Below is a small trained network, with its code and all its weights. Each question gives an input and a target symbol and asks what happens when units are switched off, that is, made to give their printed mean instead of their output.

import numpy as np


def w(rows, s, z=0):
    codes = np.array(rows[::2]) - 128.0
    scale = np.full(codes.shape[1], s)
    scale[-1] = z or s
    return codes * scale


def norm(h):
    return h / np.sqrt((h * h).mean(-1, keepdims=True) + 1e-5)


def f(y):
    return np.maximum(y, 0)


def softmax(a):
    e = np.exp(a - a.max(-1, keepdims=True))
    return e / e.sum(-1, keepdims=True)


def log_softmax(a):
    a = a - a.max(-1, keepdims=True)
    return a - np.log(np.exp(a).sum(-1, keepdims=True))


def net(x, mask):
    ids = ['αγζμξπστφψ'.index(c) for c in x.split()]
    T = len(ids)
    res = E[ids] + P[:T]
    r = norm(res)
    for j in range(2):
        rows = slice(3 * j, 3 * j + 3)
        q, k, v = (r @ M[0][rows].T for M in (Q, K, V))
        z = softmax(np.where(np.tri(T) > 0, q @ k.T / 3**0.5, -1e9)) @ v
        o = O[0][rows]
        res = res + np.where(mask[j], z, o[:, -1]) @ o[:, :-1]
    y = f(norm(res) @ A[0][:, :-1].T + A[0][:, -1])
    res = res + np.where(mask[2:26], y, B[0][:, -1]) @ B[0][:, :-1]
    return log_softmax(norm(res)[-1] @ U[:, :-1].T + U[:, -1])


Q, K, V, O, A, B = {}, {}, {}, {}, {}, {}
E = w([
[134,47,177,153,166],'α',
[100,198,192,168,92],'γ',
[220,98,134,65,112],'ζ',
[157,74,71,104,68],'μ',
[105,239,125,141,58],'ξ',
[165,42,99,97,172],'π',
[152,253,135,86,150],'σ',
[177,210,182,92,131],'τ',
[96,134,70,117,236],'φ',
[121,140,13,95,97],'ψ',
],0.016)
P = w([
[166,95,132,162,135],'0',
[126,99,146,109,118],'1',
[190,111,143,192,132],'2',
[98,94,164,91,110],'3',
[211,116,139,213,135],'4',
[77,94,173,69,100],'5',
[228,121,126,239,139],'6',
[56,91,183,49,96],'7',
[242,132,115,254,141],'8',
[35,86,189,26,94],'9',
[183,155,133,151,127],'10',
[22,94,191,9,86],'11',
],0.0098)
Q[0] = w([
[56,83,147,44,165],'h1',
[29,118,179,10,99],'h1',
[140,103,100,85,88],'h1',
[87,123,190,61,116],'h2',
[156,92,139,110,109],'h2',
[6,95,123,43,110],'h2',
],0.013)
K[0] = w([
[76,132,150,63,81],'h1',
[28,91,165,8,122],'h1',
[66,159,165,115,164],'h1',
[48,106,110,55,123],'h2',
[116,161,113,159,141],'h2',
[71,116,186,34,109],'h2',
],0.014)
V[0] = w([
[201,58,240,154,210],'h1',
[129,234,212,230,147],'h1',
[254,130,142,156,3],'h1',
[11,115,89,184,119],'h2',
[147,165,177,156,56],'h2',
[101,9,154,238,120],'h2',
],0.0071)
O[0] = w([
[20,93,179,53,254,216],'h1',
[36,130,53,90,115,188],'h1',
[146,117,153,38,59,2],'h1',
[105,114,81,223,70,103],'h2',
[75,116,144,71,125,36],'h2',
[43,126,214,173,6,75],'h2',
],0.0074,0.0022)
A[0] = w([
[77,107,74,121,150,59],'n1',
[152,190,103,190,91,138],'n2',
[141,11,104,142,143,160],'n3',
[193,143,137,133,130,33],'n4',
[140,8,86,125,130,83],'n5',
[137,79,73,105,72,254],'n6',
[108,154,167,134,196,116],'n7',
[139,203,126,51,45,149],'n8',
[138,49,128,142,130,100],'n9',
[108,57,56,146,136,197],'n10',
[41,191,117,112,142,95],'n11',
[142,148,203,148,159,166],'n12',
[115,234,153,107,142,109],'n13',
[147,103,229,114,177,170],'n14',
[83,115,176,83,164,118],'n15',
[160,95,88,94,150,53],'n16',
[123,156,48,138,118,125],'n17',
[86,96,122,56,125,74],'n18',
[87,132,76,171,127,121],'n19',
[144,38,204,77,72,159],'n20',
[104,212,137,120,140,84],'n21',
[117,82,106,150,161,95],'n22',
[163,45,125,205,119,112],'n23',
[182,162,93,52,173,155],'n24',
],0.014,0.0067)
B[0] = w([
[116,90,139,160,85,170],'n1',
[100,65,195,131,135,193],'n2',
[45,185,24,45,111,224],'n3',
[198,64,195,162,162,144],'n4',
[26,39,63,74,150,175],'n5',
[144,184,217,191,170,206],'n6',
[107,177,147,124,139,235],'n7',
[145,114,202,18,97,231],'n8',
[106,103,64,132,179,157],'n9',
[185,79,220,149,101,241],'n10',
[122,84,210,157,151,212],'n11',
[225,155,115,172,134,220],'n12',
[80,52,107,133,191,215],'n13',
[186,191,87,184,148,240],'n14',
[118,132,207,148,178,210],'n15',
[216,69,67,142,153,155],'n16',
[80,57,56,92,126,189],'n17',
[195,143,152,177,112,172],'n18',
[124,88,156,150,68,188],'n19',
[87,255,63,102,60,206],'n20',
[91,87,122,125,180,185],'n21',
[78,162,86,95,89,185],'n22',
[152,64,122,236,39,185],'n23',
[137,35,95,148,76,255],'n24',
],0.0078,0.0076)
U = w([
[141,222,137,176,156,124],'α',
[112,181,247,188,126,92],'γ',
[228,179,121,131,84,84],'ζ',
[98,116,121,111,40,100],'μ',
[46,97,166,69,109,165],'ξ',
[109,119,54,84,150,64],'π',
[120,108,120,39,208,88],'σ',
[229,157,173,92,209,25],'τ',
[122,70,112,231,182,243],'φ',
[220,74,165,176,34,2],'ψ',
],0.012,0.0036)

Each question gives the input, a string of symbols that net reads in full, and the target symbol t.
The units are the heads (3 rows each of Q, K, V and O) and the neurons (one row each of A and B). Each row of codes is followed by its name. A weight is (code - 128) times the scale printed after its matrix; where a second scale follows, it is the last column's (O, A, B and U).
mask holds one flag per unit, heads first, then neurons. A switched-off unit (its flag False) gives its mean, the last column of its rows in O or B, instead of its output. The means were averaged over made-up inputs and are rounded, as every weight is.
A unit's drop is (log p(t) with every unit on - log p(t) with that unit switched off) / (log p(t) with every unit on - log p(t) with every unit switched off).
The circuit of an input: a set's keep is (log p(t) with only the set's units on - log p(t) with every unit switched off) / (log p(t) with every unit on - log p(t) with every unit switched off). Starting from the 12 units with the biggest drops (on a tie, the unit counted first), units are removed one at a time, each time the one whose removal leaves the highest keep (on an exact tie, the one counted first), for as long as the keep stays at least 0.8.
units of the circuit, in order: the units of the circuit, biggest drop first
most important unit: the unit with the biggest drop
top k neurons: the k neurons with the biggest drops, biggest first
heads that matter: for each layer, one digit per head in row order, 1 if its drop is at least 0.15 and else 0, layers parted by /
drop of u: that unit's drop, to one decimal
input γ ψ μ, target ξ: heads that matter : 10
input φ γ γ φ γ π γ ξ φ φ μ σ, target φ: units of the circuit, in order : (h1, n13)
input τ τ φ, target σ: units of the circuit, in order : (h2)
input φ τ π τ γ, target α: units of the circuit, in order : (h1, n14, n10)
input γ ξ φ γ μ φ μ φ μ φ φ, target ζ: units of the circuit, in order : (h1, h2, n20, n14)
input μ π π φ φ ξ, target φ: units of the circuit, in order : (h1, n13)
input γ φ ζ γ, target φ: units of the circuit, in order : (h1, n13)
input γ μ φ ζ, target ζ: units of the circuit, in order : (n20, n14)
input π φ φ φ φ γ α σ, target σ: heads that matter : 01
input ψ τ π φ μ π, target π: heads that matter : 00
input γ φ ψ μ φ π φ γ, target α: units of the circuit, in order : (h1, n14, n20, n10)
input φ φ τ σ α, target α: heads that matter : 11
input ψ γ τ τ φ ψ μ, target μ: top 2 neurons : (n3, n23)
input φ φ ξ ψ γ φ ψ, target ψ: units of the circuit, in order : (n10)
input τ α φ φ ψ φ σ τ μ, target μ: heads that matter : 10
input φ α φ φ, target γ: units of the circuit, in order : (h2, n24, n13)
input ψ γ α γ τ ξ γ φ γ ξ ψ, target ξ: heads that matter : 11
input α φ τ π φ φ τ φ φ φ ξ, target ξ: heads that matter : 00
input ζ φ σ τ, target φ: top 2 neurons : (n13, n24)
input φ σ γ ψ τ φ τ ψ, target φ: most important unit : h2
input τ φ π, target σ: top 3 neurons : (n5, n15, n23)
input π γ φ φ ξ φ ψ φ ζ, target ζ: top 2 neurons : (n20, n10)
input φ γ φ φ σ, target φ: top 2 neurons : (n24, n3)
input γ τ φ γ μ ξ γ τ, target τ: top 2 neurons : (n3, n18)
input ζ π φ ψ γ ψ τ π γ φ, target φ: top 2 neurons : (n20, n8)
input π φ ξ, target ξ: top 2 neurons : (n8, n13)
input φ γ ξ τ τ γ σ, target σ: most important unit : h1
input τ φ γ π φ ψ φ φ φ φ τ, target φ: drop of n13 : 0.3
